Below is a small trained network, with its code and all its weights. Each question gives an input and a target symbol and asks what happens when units are switched off, that is, made to give their printed mean instead of their output.

import numpy as np


def w(rows, s, z=0):
    codes = np.array(rows[::2]) - 128.0
    scale = np.full(codes.shape[1], s)
    scale[-1] = z or s
    return codes * scale


def f(y):
    return np.maximum(y, 0)


def softmax(a):
    e = np.exp(a - a.max(-1, keepdims=True))
    return e / e.sum(-1, keepdims=True)


def log_softmax(a):
    a = a - a.max(-1, keepdims=True)
    return a - np.log(np.exp(a).sum(-1, keepdims=True))


def net(x, mask):
    ids = ['αγδζθμφω'.index(c) for c in x.split()]
    T = len(ids)
    res = E[ids] + P[:T]
    u = 0
    for l in range(2):
        r = res
        for j in range(2):
            rows = slice(2 * j, 2 * j + 2)
            q, k, v = (r @ M[l][rows].T for M in (Q, K, V))
            z = softmax(np.where(np.tri(T) > 0, q @ k.T / 2**0.5, -1e9)) @ v
            o = O[l][rows]
            res = res + np.where(mask[u + j], z, o[:, -1]) @ o[:, :-1]
        u += 2
        y = f(res @ A[l][:, :-1].T + A[l][:, -1])
        res = res + np.where(mask[u : u + 12], y, B[l][:, -1]) @ B[l][:, :-1]
        u += 12
    return log_softmax(res[-1] @ U[:, :-1].T + U[:, -1])


Q, K, V, O, A, B = {}, {}, {}, {}, {}, {}
E = w([
[103,192,99,105,99],'α',
[245,122,179,148,43],'γ',
[103,18,21,164,74],'δ',
[44,255,89,164,76],'ζ',
[190,114,179,73,98],'θ',
[19,229,151,135,77],'μ',
[60,191,147,40,171],'φ',
[161,170,140,138,241],'ω',
],0.0085)
P = w([
[164,186,161,1,89],'0',
[205,130,72,167,122],'1',
[173,116,84,153,120],'2',
[141,103,105,154,119],'3',
[115,84,121,153,115],'4',
[100,77,127,144,119],'5',
[85,74,130,132,123],'6',
[74,67,133,116,124],'7',
],0.0073)
Q[0] = w([
[111,214,52,131,115],'L0H0',
[174,139,124,101,5],'L0H0',
[152,76,142,82,140],'L0H1',
[95,124,61,91,162],'L0H1',
],0.014)
K[0] = w([
[93,249,39,113,144],'L0H0',
[175,170,101,70,34],'L0H0',
[179,138,89,135,137],'L0H1',
[114,126,41,71,148],'L0H1',
],0.013)
V[0] = w([
[160,40,89,63,115],'L0H0',
[110,113,137,89,205],'L0H0',
[86,79,7,78,89],'L0H1',
[95,46,95,210,204],'L0H1',
],0.014)
O[0] = w([
[54,188,153,187,154,100],'L0H0',
[176,107,65,159,47,138],'L0H0',
[128,107,254,208,163,117],'L0H1',
[59,37,108,160,192,2],'L0H1',
],0.0083,0.0059)
A[0] = w([
[113,145,169,185,164,101],'L0N0',
[163,41,45,155,238,112],'L0N1',
[42,72,79,68,64,108],'L0N2',
[83,43,89,181,183,82],'L0N3',
[108,151,151,56,254,139],'L0N4',
[170,193,167,169,140,78],'L0N5',
[102,84,173,94,101,124],'L0N6',
[27,242,81,191,93,2],'L0N7',
[53,60,163,125,184,37],'L0N8',
[160,180,79,29,145,49],'L0N9',
[199,36,141,192,55,136],'L0N10',
[86,98,61,77,94,150],'L0N11',
],0.0095,0.0054)
B[0] = w([
[123,184,61,73,138,144],'L0N0',
[19,234,81,79,55,191],'L0N1',
[155,196,162,235,115,149],'L0N2',
[117,87,117,239,204,160],'L0N3',
[178,73,189,161,61,146],'L0N4',
[95,93,68,50,159,191],'L0N5',
[145,169,107,172,134,140],'L0N6',
[209,39,185,165,163,144],'L0N7',
[131,207,58,43,231,143],'L0N8',
[107,101,218,252,214,253],'L0N9',
[155,68,194,185,154,166],'L0N10',
[171,94,191,47,95,170],'L0N11',
],0.013,0.0057)
Q[1] = w([
[195,43,108,144,139],'L1H0',
[224,81,111,133,129],'L1H0',
[252,152,124,165,114],'L1H1',
[80,83,72,142,187],'L1H1',
],0.026)
K[1] = w([
[207,222,191,85,188],'L1H0',
[252,229,132,118,145],'L1H0',
[63,89,207,186,214],'L1H1',
[229,165,143,34,127],'L1H1',
],0.019)
V[1] = w([
[42,82,184,62,86],'L1H0',
[3,75,254,151,183],'L1H0',
[134,100,58,102,99],'L1H1',
[37,92,137,188,46],'L1H1',
],0.0078)
O[1] = w([
[96,100,232,90,155,80],'L1H0',
[249,3,174,181,179,245],'L1H0',
[41,35,208,134,252,1],'L1H1',
[57,37,58,133,154,73],'L1H1',
],0.0046,0.013)
A[1] = w([
[98,151,142,47,161,35],'L1N0',
[164,80,171,157,109,89],'L1N1',
[58,175,156,11,88,121],'L1N2',
[56,90,115,22,108,27],'L1N3',
[169,116,34,66,186,60],'L1N4',
[86,65,99,142,71,255],'L1N5',
[67,40,123,141,120,98],'L1N6',
[130,51,205,188,143,88],'L1N7',
[123,98,180,183,79,177],'L1N8',
[91,101,167,103,158,95],'L1N9',
[36,64,182,70,62,20],'L1N10',
[122,153,84,115,212,122],'L1N11',
],0.012,0.0052)
B[1] = w([
[125,130,79,221,123,136],'L1N0',
[112,108,152,103,179,255],'L1N1',
[93,39,114,19,181,173],'L1N2',
[188,73,191,185,42,142],'L1N3',
[99,95,178,155,132,143],'L1N4',
[7,170,148,142,137,167],'L1N5',
[157,226,192,120,141,146],'L1N6',
[128,95,66,111,69,242],'L1N7',
[124,155,169,149,159,237],'L1N8',
[140,164,88,178,164,129],'L1N9',
[161,80,186,198,20,138],'L1N10',
[150,149,125,86,85,151],'L1N11',
],0.019,0.0091)
U = w([
[223,104,234,157,181,186],'α',
[205,170,126,132,3,206],'γ',
[133,132,126,64,172,177],'δ',
[149,83,184,137,77,63],'ζ',
[151,108,145,169,135,62],'θ',
[156,110,167,149,136,6],'μ',
[161,104,161,148,130,3],'φ',
[110,127,168,187,159,101],'ω',
],0.005,0.0045)

Each question gives the input, a string of symbols that net reads in full, and the target symbol t.
The units are the heads (2 rows each of Q, K, V and O) and the neurons (one row each of A and B). Each row of codes is followed by its name. A weight is (code - 128) times the scale printed after its matrix; where a second scale follows, it is the last column's (O, A, B and U).
mask holds one flag per unit, layer by layer, with each layer's heads first. A switched-off unit (its flag False) gives its mean, the last column of its rows in O or B, instead of its output. The means were averaged over made-up inputs and are rounded, as every weight is.
A unit's drop is (log p(t) with every unit on - log p(t) with that unit switched off) / (log p(t) with every unit on - log p(t) with every unit switched off).
The circuit of an input: a set's keep is (log p(t) with only the set's units on - log p(t) with every unit switched off) / (log p(t) with every unit on - log p(t) with every unit switched off). Starting from the 12 units with the biggest drops (on a tie, the unit counted first), units are removed one at a time, each time the one whose removal leaves the highest keep (on an exact tie, the one counted first), for as long as the keep stays at least 0.8.
units of the circuit, in order: the units of the circuit, biggest drop first
unit that matters most: the unit with the biggest drop
k most important neurons: the k neurons with the biggest drops, biggest first
k most important neurons of layer l: the k neurons of layer l with the biggest drops, biggest first
which heads matter: for each layer, one digit per head in row order, 1 if its drop is at least 0.15 and else 0, layers parted by /
input μ α ω ω, target γ: units of the circuit, in order : (L0H1; L0N9; L1N1; L1H1)
input γ ω θ α ω, target γ: 3 most important neurons of layer 0 : (L0N9; L0N5; L0N1)
input ω α ζ γ μ ω γ, target γ: units of the circuit, in order : (L0N9; L1H0; L0N7)
input ω ζ δ, target ω: 4 most important neurons : (L1N5; L0N1; L1N8; L1N1)
input θ α θ ζ α ω φ α, target δ: unit that matters most : L1H0
input δ θ α α, target δ: which heads matter : 11 / 10
input φ ω ω ω α α, target γ: units of the circuit, in order : (L0N9; L1N1)
input ω δ ζ ζ ω ω ω γ, target ω: units of the circuit, in order : (L0H1; L1H1; L0N3; L1N5)
input α ω θ θ θ α, target γ: units of the circuit, in order : (L0N1; L0N9; L0H1; L1H1)
input ω γ α θ μ γ α γ, target δ: units of the circuit, in order : (L1H0; L0N9; L1N2)
input ω ω ω δ ω ω α θ, target ω: 4 most important neurons : (L0N3; L1N5; L0N10; L0N2)
input ω ω θ γ ω ω, target ζ: 2 most important neurons : (L0N1; L0N11)
input δ θ γ, target δ: units of the circuit, in order : (L0N9; L1H0; L1N2)
input δ α ω φ δ, target γ: unit that matters most : L0H1
input μ ω ω α ω, target δ: 3 most important neurons : (L0N1; L0N9; L1N2)
input α θ θ, target γ: which heads matter : 11 / 11
input θ θ ω φ ω θ, target δ: which heads matter : 10 / 10
input ω ω φ ω ω γ δ, target ω: which heads matter : 01 / 00
input ω α φ ω ω δ δ, target γ: 4 most important neurons of layer 0 : (L0N8; L0N3; L0N9; L0N1)
input ζ α ζ θ α ω ζ, target δ: 4 most important neurons : (L0N9; L1N2; L0N3; L0N10)
